Below is a small trained network, with its code and all its weights. Each question gives an input and a class and asks what happens when units are switched off, that is, made to give their printed mean instead of their output.

import numpy as np


def w(rows, s, z=0):
    codes = np.array(rows[::2]) - 128.0
    scale = np.full(codes.shape[1], s)
    scale[-1] = z or s
    return codes * scale


def f(y):
    return y / 2 * (1 + np.tanh(0.7978845608 * (y + 0.044715 * y**3)))


def log_softmax(a):
    a = a - a.max(-1, keepdims=True)
    return a - np.log(np.exp(a).sum(-1, keepdims=True))


def net(x, mask):
    res = np.array(x, float).reshape(1, 3) / 4 @ E
    y = f(res @ A[0][:, :-1].T + A[0][:, -1])
    res = res + np.where(mask, y, B[0][:, -1]) @ B[0][:, :-1]
    return log_softmax(res[-1] @ U[:, :-1].T + U[:, -1])


A, B = {}, {}
E = w([
[103,98,97,149,145,88,255,154,144,87],'x0',
[147,78,122,194,56,216,119,91,118,69],'x1',
[175,57,174,86,58,39,110,153,145,66],'x2',
],0.0084)
A[0] = w([
[109,171,120,128,252,180,137,125,131,167,218],'n1',
[113,130,120,155,83,221,134,125,125,120,170],'n2',
[122,130,126,131,162,99,216,133,134,123,178],'n3',
[150,124,128,118,118,119,129,133,145,115,92],'n4',
[132,148,132,105,144,73,33,128,127,162,239],'n5',
[142,127,127,129,139,113,108,118,126,141,177],'n6',
[134,136,130,129,157,143,123,125,125,140,251],'n7',
[112,157,123,117,227,85,161,136,131,162,151],'n8',
[154,108,131,122,49,97,102,139,139,99,166],'n9',
[134,130,135,132,125,125,130,113,130,132,26],'n10',
[127,123,123,121,158,101,204,127,121,118,125],'n11',
[114,121,110,125,92,118,128,133,137,125,214],'n12',
[129,125,147,115,141,48,125,144,128,124,198],'n13',
[139,101,126,133,34,133,134,123,130,94,226],'n14',
[126,128,123,116,140,87,123,131,128,129,135],'n15',
[124,129,138,136,115,150,94,124,136,136,98],'n16',
[120,134,141,119,148,114,137,129,124,133,61],'n17',
[111,111,105,126,106,132,151,102,137,125,67],'n18',
[111,147,118,140,210,162,142,133,126,157,177],'n19',
[139,129,130,125,121,162,70,118,116,140,100],'n20',
[130,120,122,125,128,141,106,131,119,143,180],'n21',
],0.015,0.002)
B[0] = w([
[49,101,130,140,182,159,149,60,88,150,247],'n1',
[254,107,106,109,146,144,107,92,107,127,202],'n2',
[37,52,105,182,101,185,158,162,133,79,204],'n3',
[138,151,127,152,141,123,111,123,121,172,138],'n4',
[135,117,231,52,86,117,161,178,144,56,205],'n5',
[120,121,143,103,113,125,139,133,125,110,139],'n6',
[88,102,119,75,122,208,162,92,112,68,156],'n7',
[119,85,53,63,146,57,107,83,128,177,218],'n8',
[123,181,186,100,183,133,120,85,99,167,197],'n9',
[141,170,133,158,125,95,105,140,128,170,122],'n10',
[64,116,111,199,104,139,123,166,141,130,188],'n11',
[126,90,126,117,145,168,154,111,119,99,144],'n12',
[156,66,67,86,138,122,119,75,122,142,185],'n13',
[184,46,170,112,148,115,158,128,110,113,204],'n14',
[148,128,112,133,139,99,117,114,129,163,148],'n15',
[156,189,111,127,112,111,112,147,158,151,150],'n16',
[145,159,117,145,130,84,110,136,135,184,135],'n17',
[135,159,170,194,137,49,101,187,135,189,139],'n18',
[72,133,146,147,169,125,142,91,115,159,203],'n19',
[142,211,105,134,86,131,100,159,165,125,176],'n20',
[124,149,119,94,121,160,133,121,130,93,143],'n21',
],0.019,0.013)
U = w([
[109,114,144,214,98,172,154,255,141,57,127],'0',
[97,98,68,133,69,90,123,192,199,120,77],'1',
[76,211,173,105,51,149,127,225,197,63,138],'2',
[116,198,105,165,102,102,96,196,173,174,2],'3',
[52,112,95,137,205,127,150,45,74,206,187],'4',
[246,115,165,73,142,100,100,106,100,118,192],'5',
[166,181,52,124,109,164,58,106,141,134,39],'6',
],0.0066,0.0017)

Each question gives the input, the list of numbers given to net, and the class t.
The units are the neurons (one row each of A and B). Each row of codes is followed by its name. A weight is (code - 128) times the scale printed after its matrix; where a second scale follows, it is the last column's (A, B and U).
mask holds one flag per neuron, in row order. A switched-off neuron (its flag False) gives its mean, the last column of its row in B, instead of its output. The means were averaged over made-up inputs and are rounded, as every weight is.
A unit's drop is (log p(t) with every unit on - log p(t) with that unit switched off) / (log p(t) with every unit on - log p(t) with every unit switched off).
The circuit of an input: a set's keep is (log p(t) with only the set's units on - log p(t) with every unit switched off) / (log p(t) with every unit on - log p(t) with every unit switched off). Starting from the 12 units with the biggest drops (on a tie, the unit counted first), units are removed one at a time, each time the one whose removal leaves the highest keep (on an exact tie, the one counted first), for as long as the keep stays at least 0.8.
circuit, biggest first: the units of the circuit, biggest drop first
unit that matters most: the unit with the biggest drop
top k neurons: the k neurons with the biggest drops, biggest first
drop of u: that unit's drop, to one decimal
input [-8,5,-5], class 6: circuit, biggest first : [n20]
input [2,-7,6], class 1: circuit, biggest first : [n1, n3]
input [-8,-4,-4], class 2: top 2 neurons : [n5, n20]
input [8,2,6], class 0: top 3 neurons : [n1, n8, n3]
input [5,2,4], class 0: top 2 neurons : [n1, n8]
input [-7,4,-3], class 6: top 3 neurons : [n20, n2, n14]
input [-7,-7,2], class 5: top 2 neurons : [n13, n3]
input [0,-4,2], class 5: top 2 neurons : [n1, n19]
input [7,-3,4], class 1: top 3 neurons : [n1, n19, n3]
input [-5,7,-5], class 6: top 2 neurons : [n20, n5]
input [3,-1,2], class 1: top 3 neurons : [n1, n19, n9]
input [7,-2,2], class 1: drop of n21 : 0.0
input [-4,3,-3], class 6: drop of n5 : 0.1
input [8,8,0], class 0: unit that matters most : n3
input [-6,6,-5], class 6: drop of n20 : 0.2
